Here is a tiny trained network, its code and every weight. The questions are about switching its units off for an input and a class, where a switched-off unit gives its printed mean instead of its output.

import numpy as np


def w(rows, s, z=0):
    codes = np.array(rows[::2]) - 128.0
    scale = np.full(codes.shape[1], s)
    scale[-1] = z or s
    return codes * scale


def norm(h):
    return h / np.sqrt((h * h).mean(-1, keepdims=True) + 1e-5)


def f(y):
    return np.maximum(y, 0)


def log_softmax(a):
    a = a - a.max(-1, keepdims=True)
    return a - np.log(np.exp(a).sum(-1, keepdims=True))


def net(x, mask):
    res = np.array(x, float).reshape(1, 4) / 4 @ E
    u = 0
    for l in range(2):
        y = f(norm(res) @ A[l][:, :-1].T + A[l][:, -1])
        res = res + np.where(mask[u : u + 16], y, B[l][:, -1]) @ B[l][:, :-1]
        u += 16
    return log_softmax(norm(res)[-1] @ U[:, :-1].T + U[:, -1])


A, B = {}, {}
E = w([
[156,186,64,127,100],'x0',
[110,150,137,10,152],'x1',
[155,156,116,122,252],'x2',
[147,54,69,99,111],'x3',
],0.0047)
A[0] = w([
[121,185,229,119,72,166],'0.n1',
[134,84,125,213,67,175],'0.n2',
[137,205,73,171,100,89],'0.n3',
[104,79,159,122,186,104],'0.n4',
[189,3,111,80,135,140],'0.n5',
[73,138,125,85,95,150],'0.n6',
[148,183,24,83,83,144],'0.n7',
[144,165,210,2,108,59],'0.n8',
[217,171,97,120,136,67],'0.n9',
[88,192,151,158,192,72],'0.n10',
[75,79,199,148,174,50],'0.n11',
[62,39,184,135,148,3],'0.n12',
[64,158,120,110,60,110],'0.n13',
[71,145,122,49,103,211],'0.n14',
[112,143,140,165,131,78],'0.n15',
[174,130,127,153,235,93],'0.n16',
],0.0087,0.0018)
B[0] = w([
[239,79,158,67,84,230],'0.n1',
[97,62,206,139,225,254],'0.n2',
[58,134,227,117,137,212],'0.n3',
[109,214,135,170,71,182],'0.n4',
[216,225,178,129,117,239],'0.n5',
[120,8,169,89,192,195],'0.n6',
[111,189,195,106,157,240],'0.n7',
[142,118,110,220,224,232],'0.n8',
[72,187,194,97,71,183],'0.n9',
[210,77,94,50,85,202],'0.n10',
[69,246,98,121,40,195],'0.n11',
[84,241,166,76,152,200],'0.n12',
[83,97,50,37,92,209],'0.n13',
[101,73,255,198,253,230],'0.n14',
[177,100,94,196,175,160],'0.n15',
[111,72,30,148,92,230],'0.n16',
],0.0046,0.0048)
A[1] = w([
[195,67,232,113,121,93],'1.n1',
[191,126,133,86,131,71],'1.n2',
[74,80,41,140,166,9],'1.n3',
[193,198,48,141,164,208],'1.n4',
[65,183,148,107,100,34],'1.n5',
[79,140,149,190,149,185],'1.n6',
[150,151,122,84,131,188],'1.n7',
[45,220,129,117,103,102],'1.n8',
[89,127,78,113,190,150],'1.n9',
[207,130,161,141,148,51],'1.n10',
[90,177,25,102,195,135],'1.n11',
[163,152,124,137,151,101],'1.n12',
[194,154,163,92,188,248],'1.n13',
[208,154,176,149,150,79],'1.n14',
[115,106,129,254,177,94],'1.n15',
[208,119,151,122,87,155],'1.n16',
],0.0093,0.0018)
B[1] = w([
[90,137,22,136,88,254],'1.n1',
[217,177,202,190,93,151],'1.n2',
[91,179,102,143,120,137],'1.n3',
[56,74,80,42,19,189],'1.n4',
[93,210,117,135,142,161],'1.n5',
[152,112,83,90,254,182],'1.n6',
[218,117,149,178,165,159],'1.n7',
[66,198,110,60,163,175],'1.n8',
[109,55,177,173,143,154],'1.n9',
[170,150,97,136,93,168],'1.n10',
[53,57,178,135,100,170],'1.n11',
[141,111,172,129,77,152],'1.n12',
[136,121,87,205,102,232],'1.n13',
[188,164,116,91,90,190],'1.n14',
[187,120,227,128,208,189],'1.n15',
[177,149,102,103,112,158],'1.n16',
],0.0056,0.0081)
U = w([
[173,83,200,157,227,136],'0',
[69,65,138,91,73,177],'1',
[76,249,159,77,165,141],'2',
[227,164,109,127,61,161],'3',
[131,160,78,120,162,4],'4',
],0.012,0.0037)

Each question gives the input, the list of numbers given to net, and the class t.
The units are the neurons (one row each of A and B). Each row of codes is followed by its name. A weight is (code - 128) times the scale printed after its matrix; where a second scale follows, it is the last column's (A, B and U).
mask holds one flag per neuron, layer by layer. A switched-off neuron (its flag False) gives its mean, the last column of its row in B, instead of its output. The means were averaged over made-up inputs and are rounded, as every weight is.
A unit's drop is (log p(t) with every unit on - log p(t) with that unit switched off) / (log p(t) with every unit on - log p(t) with every unit switched off).
The circuit of an input: a set's keep is (log p(t) with only the set's units on - log p(t) with every unit switched off) / (log p(t) with every unit on - log p(t) with every unit switched off). Starting from the 12 units with the biggest drops (on a tie, the unit counted first), units are removed one at a time, each time the one whose removal leaves the highest keep (on an exact tie, the one counted first), for as long as the keep stays at least 0.8.
units of the circuit, in order: the units of the circuit, biggest drop first
most important unit: the unit with the biggest drop
top k neurons: the k neurons with the biggest drops, biggest first
k most important neurons of layer l: the k neurons of layer l with the biggest drops, biggest first
input [1,8,-6,-2], class 0: most important unit : 0.n8
input [-2,4,-4,5], class 3: 2 most important neurons of layer 1 : (1.n1; 1.n15)
input [-7,-6,-6,-3], class 2: top 2 neurons : (0.n12; 0.n11)
input [1,7,-5,-6], class 0: 4 most important neurons of layer 0 : (0.n14; 0.n8; 0.n6; 0.n5)
input [-7,-8,-7,2], class 0: units of the circuit, in order : (0.n2; 1.n15)
input [1,-3,6,-8], class 3: 2 most important neurons of layer 0 : (0.n10; 0.n13)
input [-4,-5,-2,6], class 3: 2 most important neurons of layer 0 : (0.n5; 0.n14)
input [5,-6,5,-3], class 0: top 3 neurons : (0.n3; 0.n1; 0.n5)
input [8,1,-2,8], class 2: units of the circuit, in order : (0.n7; 0.n1)
input [6,7,7,2], class 0: units of the circuit, in order : (1.n1; 1.n9)
input [-7,-4,6,-2], class 2: top 2 neurons : (0.n11; 0.n4)
input [-6,4,-5,5], class 2: units of the circuit, in order : (0.n12; 0.n5)
input [5,-6,-7,-6], class 1: 4 most important neurons of layer 1 : (1.n1; 1.n7; 1.n13; 1.n2)
input [7,2,2,-8], class 3: top 2 neurons : (0.n10; 0.n1)
input [-6,6,-2,4], class 0: units of the circuit, in order : (0.n8)
input [7,7,6,-3], class 0: units of the circuit, in order : (1.n1; 1.n9; 1.n7)
input [-5,3,4,-6], class 3: top 3 neurons : (0.n10; 0.n1; 0.n13)
input [3,6,1,4], class 0: units of the circuit, in order : (0.n14; 0.n8)
input [-2,3,8,-8], class 1: top 2 neurons : (0.n16; 1.n4)
input [0,2,-5,-7], class 3: units of the circuit, in order : (0.n1)
input [0,2,6,-6], class 1: top 4 neurons : (0.n16; 1.n4; 0.n5; 1.n11)
input [4,-1,-3,3], class 2: top 2 neurons : (0.n7; 0.n1)
input [2,-2,5,3], class 1: top 2 neurons : (0.n16; 0.n1)
input [3,-3,4,-3], class 1: top 2 neurons : (0.n14; 0.n2)
input [-3,0,8,7], class 1: 2 most important neurons of layer 1 : (1.n4; 1.n11)
input [-4,2,1,4], class 2: top 2 neurons : (0.n12; 0.n1)
input [-2,0,-2,5], class 3: units of the circuit, in order : (0.n5)
input [-8,-4,0,-6], class 2: top 2 neurons : (0.n11; 0.n12)
